Below are the code and all the weights of a small trained network. Each question names an input and a class and asks about switching units off, where a switched-off unit gives its printed mean instead of its output.

import numpy as np


def w(rows, s, z=0):
    codes = np.array(rows[::2]) - 128.0
    scale = np.full(codes.shape[1], s)
    scale[-1] = z or s
    return codes * scale


def f(y):
    return np.maximum(y, 0)


def log_softmax(a):
    a = a - a.max(-1, keepdims=True)
    return a - np.log(np.exp(a).sum(-1, keepdims=True))


def net(x, mask):
    res = np.array(x, float).reshape(1, 6) / 4 @ E
    y = f(res @ A[0][:, :-1].T + A[0][:, -1])
    res = res + np.where(mask, y, B[0][:, -1]) @ B[0][:, :-1]
    return log_softmax(res[-1] @ U[:, :-1].T + U[:, -1])


A, B = {}, {}
E = w([
[149,128,26,197,84,66,157,157,148,67,72],'x0',
[133,26,123,50,173,135,77,143,161,56,29],'x1',
[2,162,155,177,124,205,157,221,116,77,93],'x2',
[74,170,111,150,185,36,48,181,140,206,103],'x3',
[108,223,128,48,73,124,120,89,55,143,10],'x4',
[14,118,126,82,114,43,131,45,167,68,195],'x5',
],0.0087)
A[0] = w([
[121,159,127,163,113,131,120,146,127,146,191,82],'n0',
[125,65,142,99,174,122,104,148,143,77,58,6],'n1',
[116,50,132,203,225,133,139,148,198,109,192,133],'n2',
[83,140,188,112,169,207,71,123,95,141,166,62],'n3',
[84,138,72,161,192,71,62,150,133,186,104,124],'n4',
[156,193,152,159,85,138,205,100,135,146,164,123],'n5',
[121,127,204,62,189,183,91,112,88,179,184,80],'n6',
[122,169,110,189,53,105,167,129,100,162,172,30],'n7',
[85,167,138,98,72,123,145,93,70,138,29,64],'n8',
[162,119,92,153,184,171,120,156,134,130,160,83],'n9',
[207,117,58,149,95,41,141,92,134,121,110,84],'n10',
[172,93,139,126,58,213,216,59,103,42,155,159],'n11',
[240,124,142,64,142,68,121,57,135,192,143,51],'n12',
[82,129,194,99,150,143,106,101,118,129,151,36],'n13',
[140,75,114,56,167,131,103,152,177,57,83,20],'n14',
[37,129,110,113,92,76,114,67,164,54,170,34],'n15',
[45,114,106,100,101,70,135,72,122,88,174,56],'n16',
[141,189,109,161,120,117,185,121,101,187,185,3],'n17',
[85,172,101,149,233,73,2,176,129,172,130,128],'n18',
[53,147,216,164,144,160,138,180,93,110,122,82],'n19',
[97,151,138,170,98,107,174,89,110,146,165,131],'n20',
[31,170,154,136,138,187,186,202,131,71,91,63],'n21',
[65,126,50,185,69,131,161,198,131,73,95,127],'n22',
[103,159,147,177,120,62,106,133,102,207,132,125],'n23',
[116,182,124,82,110,122,105,64,57,149,40,46],'n24',
[231,136,121,165,118,190,117,209,74,171,89,37],'n25',
],0.0088,0.002)
B[0] = w([
[151,122,153,127,103,90,157,147,160,83,98,165],'n0',
[188,128,210,86,117,73,148,129,154,115,72,202],'n1',
[154,254,154,201,13,61,167,153,94,137,164,231],'n2',
[223,169,84,122,150,140,122,91,115,140,132,202],'n3',
[86,69,55,126,93,169,102,128,98,63,111,222],'n4',
[151,81,167,68,130,110,86,135,139,81,91,174],'n5',
[228,213,77,94,157,157,59,94,110,116,115,219],'n6',
[181,129,201,102,139,94,126,137,151,93,72,176],'n7',
[161,181,150,212,53,89,148,158,104,131,181,214],'n8',
[146,155,151,162,107,119,160,153,79,165,140,170],'n9',
[199,181,89,101,155,215,107,44,203,173,181,198],'n10',
[53,73,49,153,133,152,102,142,38,45,140,218],'n11',
[89,41,165,147,100,195,197,90,187,170,204,224],'n12',
[166,165,95,116,133,129,119,117,99,161,110,180],'n13',
[171,89,196,97,122,90,123,137,145,100,40,209],'n14',
[89,146,116,126,199,109,210,158,60,193,98,218],'n15',
[95,119,93,119,176,121,189,192,94,225,85,208],'n16',
[163,81,186,68,126,103,109,122,150,103,63,178],'n17',
[103,55,86,128,112,148,90,119,99,67,170,255],'n18',
[140,56,139,95,119,152,178,73,204,149,159,209],'n19',
[164,81,141,100,141,95,129,149,136,112,62,171],'n20',
[98,56,162,134,122,176,175,73,201,154,195,225],'n21',
[236,205,68,83,193,191,92,63,202,159,176,201],'n22',
[124,78,115,111,129,154,127,128,101,71,97,197],'n23',
[129,186,161,186,41,122,182,150,127,120,163,218],'n24',
[35,102,83,98,219,65,206,201,68,214,107,229],'n25',
],0.0076,0.013)
U = w([
[117,81,173,120,133,178,151,76,206,189,187,90],'0',
[88,129,119,112,214,72,170,201,49,239,79,125],'1',
[169,102,231,76,126,49,115,150,145,48,32,87],'2',
[143,207,164,220,21,75,143,164,89,116,159,107],'3',
[88,77,71,130,119,159,91,133,46,1,131,116],'4',
[200,209,76,101,186,165,96,80,150,145,124,253],'5',
[108,144,152,155,148,138,90,111,143,148,125,238],'6',
[74,202,178,130,172,103,50,151,140,135,109,26],'7',
],0.0096,0.0031)

Each question gives the input, the list of numbers given to net, and the class t.
The units are the neurons (one row each of A and B). Each row of codes is followed by its name. A weight is (code - 128) times the scale printed after its matrix; where a second scale follows, it is the last column's (A, B and U).
mask holds one flag per neuron, in row order. A switched-off neuron (its flag False) gives its mean, the last column of its row in B, instead of its output. The means were averaged over made-up inputs and are rounded, as every weight is.
A unit's drop is (log p(t) with every unit on - log p(t) with that unit switched off) / (log p(t) with every unit on - log p(t) with every unit switched off).
The circuit of an input: a set's keep is (log p(t) with only the set's units on - log p(t) with every unit switched off) / (log p(t) with every unit on - log p(t) with every unit switched off). Starting from the 12 units with the biggest drops (on a tie, the unit counted first), units are removed one at a time, each time the one whose removal leaves the highest keep (on an exact tie, the one counted first), for as long as the keep stays at least 0.8.
units of the circuit, in order: the units of the circuit, biggest drop first
most important unit: the unit with the biggest drop
k most important neurons: the k neurons with the biggest drops, biggest first
drop when u is switched off: that unit's drop, to one decimal
input [-8,-3,-4,-8,3,-1], class 4: most important unit => n11
input [1,8,6,-5,-8,3], class 2: 2 most important neurons => [n14 n1]
input [4,-7,3,-5,-7,1], class 2: 4 most important neurons => [n5 n7 n17 n20]
input [5,-7,-8,1,-5,2], class 0: 3 most important neurons => [n10 n12 n14]
input [0,-3,6,8,3,-6], class 4: 2 most important neurons => [n18 n4]
input [0,2,-2,2,5,5], class 1: 3 most important neurons => [n2 n16 n15]
input [8,7,-6,-3,7,0], class 5: 4 most important neurons => [n10 n2 n21 n17]
input [-2,-8,2,5,2,-6], class 2: units of the circuit, in order => [n17 n7]
input [7,2,5,-4,5,0], class 5: 2 most important neurons => [n22 n2]
input [-8,-8,1,-3,-8,8], class 1: units of the circuit, in order => [n16 n15]
input [1,-1,7,-7,7,6], class 0: 2 most important neurons => [n21 n2]
input [-8,6,2,6,-8,6], class 3: 4 most important neurons => [n2 n25 n22 n10]
input [-2,-1,-5,-8,-2,7], class 4: 2 most important neurons => [n11 n25]
input [-6,6,-3,8,7,-3], class 4: units of the circuit, in order => [n18]
input [5,-7,5,1,6,3], class 2: units of the circuit, in order => [n7 n5]
input [-8,-8,-4,-2,-1,-1], class 2: drop when n5 is switched off => 0.3
input [-4,-2,-7,7,3,-6], class 0: drop when n11 is switched off => 0.5
input [5,5,-6,-8,4,-6], class 4: drop when n21 is switched off => 0.3
